m =
[[127 115 121 140 120 126 157 127 137 124 130 129 124 122 120 128]
 [120 112 135 134 122 134 126 125 128 126 124 133 126 123 120 128]]
m[-2, -16]	127
m[:, 2]	[121, 135]
m[-1, -16]	120
m[0, 3]	140
m[-1, 15]	128
m[-1, 8]	128
m[-2, -2]	120
m[:, 8]	[137, 128]
m[-1, 10]	124
m[-1]	[120, 112, 135, 134, 122, 134, 126, 125, 128, 126, 124, 133, 126, 123, 120, 128]

B =
[[117 123 112 141 130 125]
 [118 126 114 138 131 125]
 [131 121 141 124 129 128]
 [128 128 128 128 128 128]
 [117 124 112 140 130 125]
 [126 117 154 115 134 125]
 [130 119 145 122 130 127]]
B[0][0] => 117
B[4][1] => 124
B[0][3] => 141
B[5][2] => 154
B[3][4] => 128
B[5][0] => 126
B[:, 3] => [141, 138, 124, 128, 140, 115, 122]
B[1][4] => 131
B[4] => [117, 124, 112, 140, 130, 125]
B[6] => [130, 119, 145, 122, 130, 127]
B[0][2] => 112
B[3][3] => 128
B[2][0] => 131
B[4][5] => 125
B[6][0] => 130
B[4][3] => 140
B[0] => [117, 123, 112, 141, 130, 125]

arr = [129 115 114 108 132 111 127 130 102]
arr[0]	129
arr[1]	115
arr[5]	111
arr[6]	127

a = [[133, 116, 133, 123, 145, 120, 143, 143, 121, 129, 141, 113, 132, 126], [123, 119, 135, 129, 142, 129, 148, 154, 124, 132, 138, 124, 128, 125], [133, 122, 136, 116, 141, 126, 146, 144, 120, 141, 142, 121, 122, 129], [134, 113, 135, 121, 145, 127, 142, 150, 120, 129, 133, 109, 130, 128], [138, 114, 135, 120, 140, 124, 149, 139, 122, 131, 140, 118, 122, 121], [135, 129, 130, 121, 144, 121, 144, 141, 114, 128, 140, 119, 134, 127], [131, 116, 136, 118, 146, 127, 136, 148, 119, 139, 138, 125, 126, 129], [134, 119, 134, 121, 141, 123, 140, 152, 121, 134, 136, 117, 132, 119], [138, 112, 139, 122, 142, 121, 139, 146, 123, 132, 142, 121, 132, 127], [141, 114, 137, 118, 141, 122, 149, 149, 126, 129, 134, 120, 122, 126], [131, 115, 143, 123, 151, 130, 143, 141, 123, 132, 141, 122, 132, 128], [131, 119, 130, 120, 141, 127, 146, 143, 117, 133, 138, 126, 124, 121], [132, 117, 134, 126, 143, 122, 141, 149, 118, 130, 131, 121, 129, 135]]
a[0,0]	133
a[1,7]	154
a[12,10]	131
a[:, 13]	[126, 125, 129, 128, 121, 127, 129, 119, 127, 126, 128, 121, 135]
a[11,2]	130
a[5,13]	127
a[8,12]	132
a[:, 7]	[143, 154, 144, 150, 139, 141, 148, 152, 146, 149, 141, 143, 149]
a[8,13]	127
a[:, 4]	[145, 142, 141, 145, 140, 144, 146, 141, 142, 141, 151, 141, 143]
a[10,4]	151
a[4,11]	118
a[9,2]	137
a[11,6]	146
a[:, 5]	[120, 129, 126, 127, 124, 121, 127, 123, 121, 122, 130, 127, 122]
a[:, 6]	[143, 148, 146, 142, 149, 144, 136, 140, 139, 149, 143, 146, 141]
a[:, 1]	[116, 119, 122, 113, 114, 129, 116, 119, 112, 114, 115, 119, 117]
a[6,10]	138
a[9,3]	118
a[8,3]	122
a[6,12]	126
a[6,4]	146
a[0]	[133, 116, 133, 123, 145, 120, 143, 143, 121, 129, 141, 113, 132, 126]
a[:, 11]	[113, 124, 121, 109, 118, 119, 125, 117, 121, 120, 122, 126, 121]
a[0,1]	116
a[:, 0]	[133, 123, 133, 134, 138, 135, 131, 134, 138, 141, 131, 131, 132]
a[9,7]	149
a[5,12]	134
a[1,3]	129
a[8]	[138, 112, 139, 122, 142, 121, 139, 146, 123, 132, 142, 121, 132, 127]
a[11,12]	124
a[9,1]	114
a[5]	[135, 129, 130, 121, 144, 121, 144, 141, 114, 128, 140, 119, 134, 127]
a[:, 10]	[141, 138, 142, 133, 140, 140, 138, 136, 142, 134, 141, 138, 131]
a[0,3]	123
a[2,6]	146

X =
[[139 117 133 123 122 133 132 132 120]
 [139 118 133 123 122 133 128 121 122]
 [139 129 119 123 122 133 124 143 136]
 [139 118 135 106 124 119 124 103 137]
 [131 125 133 121 122 133 124 121 122]
 [139 118 119 123 122 126 124 121 122]]
X[0,0] -> 139
X[4] -> [131, 125, 133, 121, 122, 133, 124, 121, 122]
X[:, 6] -> [132, 128, 124, 124, 124, 124]
X[5] -> [139, 118, 119, 123, 122, 126, 124, 121, 122]
X[2] -> [139, 129, 119, 123, 122, 133, 124, 143, 136]
X[3,1] -> 118
X[0,8] -> 120
X[3,4] -> 124
X[1] -> [139, 118, 133, 123, 122, 133, 128, 121, 122]
X[5,3] -> 123
X[5,6] -> 124
X[0,7] -> 132
X[5,7] -> 121
X[3,8] -> 137
X[3,2] -> 135
X[2,8] -> 136
X[5,1] -> 118
X[:, 4] -> [122, 122, 122, 124, 122, 122]

M =
110	152	133	118	147	124	133	134
105	150	141	108	146	136	118	142
110	129	146	120	143	138	116	133
105	139	148	115	150	128	116	139
115	139	136	129	141	125	122	140
112	142	140	113	147	138	117	133
128	126	146	118	136	146	116	129
102	139	146	108	158	129	112	139
126	134	136	118	148	131	125	133
115	129	157	113	137	134	123	135
117	136	149	112	141	135	125	134
115	140	143	121	140	129	122	142
M[0, 0]: 110
M[5, 6]: 117
M[0, 5]: 124
M[:, 4]: [147, 146, 143, 150, 141, 147, 136, 158, 148, 137, 141, 140]
M[2, 2]: 146
M[6, 4]: 136
M[1, 4]: 146
M[4, 4]: 141
M[3, 4]: 150
M[6]: [128, 126, 146, 118, 136, 146, 116, 129]
M[:, 1]: [152, 150, 129, 139, 139, 142, 126, 139, 134, 129, 136, 140]
M[0]: [110, 152, 133, 118, 147, 124, 133, 134]
M[11, 6]: 122
M[7, 6]: 112
M[7]: [102, 139, 146, 108, 158, 129, 112, 139]
M[3, 6]: 116
M[3, 0]: 105
M[8, 4]: 148
M[7, 0]: 102
M[1, 2]: 141
M[11, 4]: 140
M[4]: [115, 139, 136, 129, 141, 125, 122, 140]
M[:, 7]: [134, 142, 133, 139, 140, 133, 129, 139, 133, 135, 134, 142]
M[6, 6]: 116
M[6, 0]: 128
M[:, 0]: [110, 105, 110, 105, 115, 112, 128, 102, 126, 115, 117, 115]
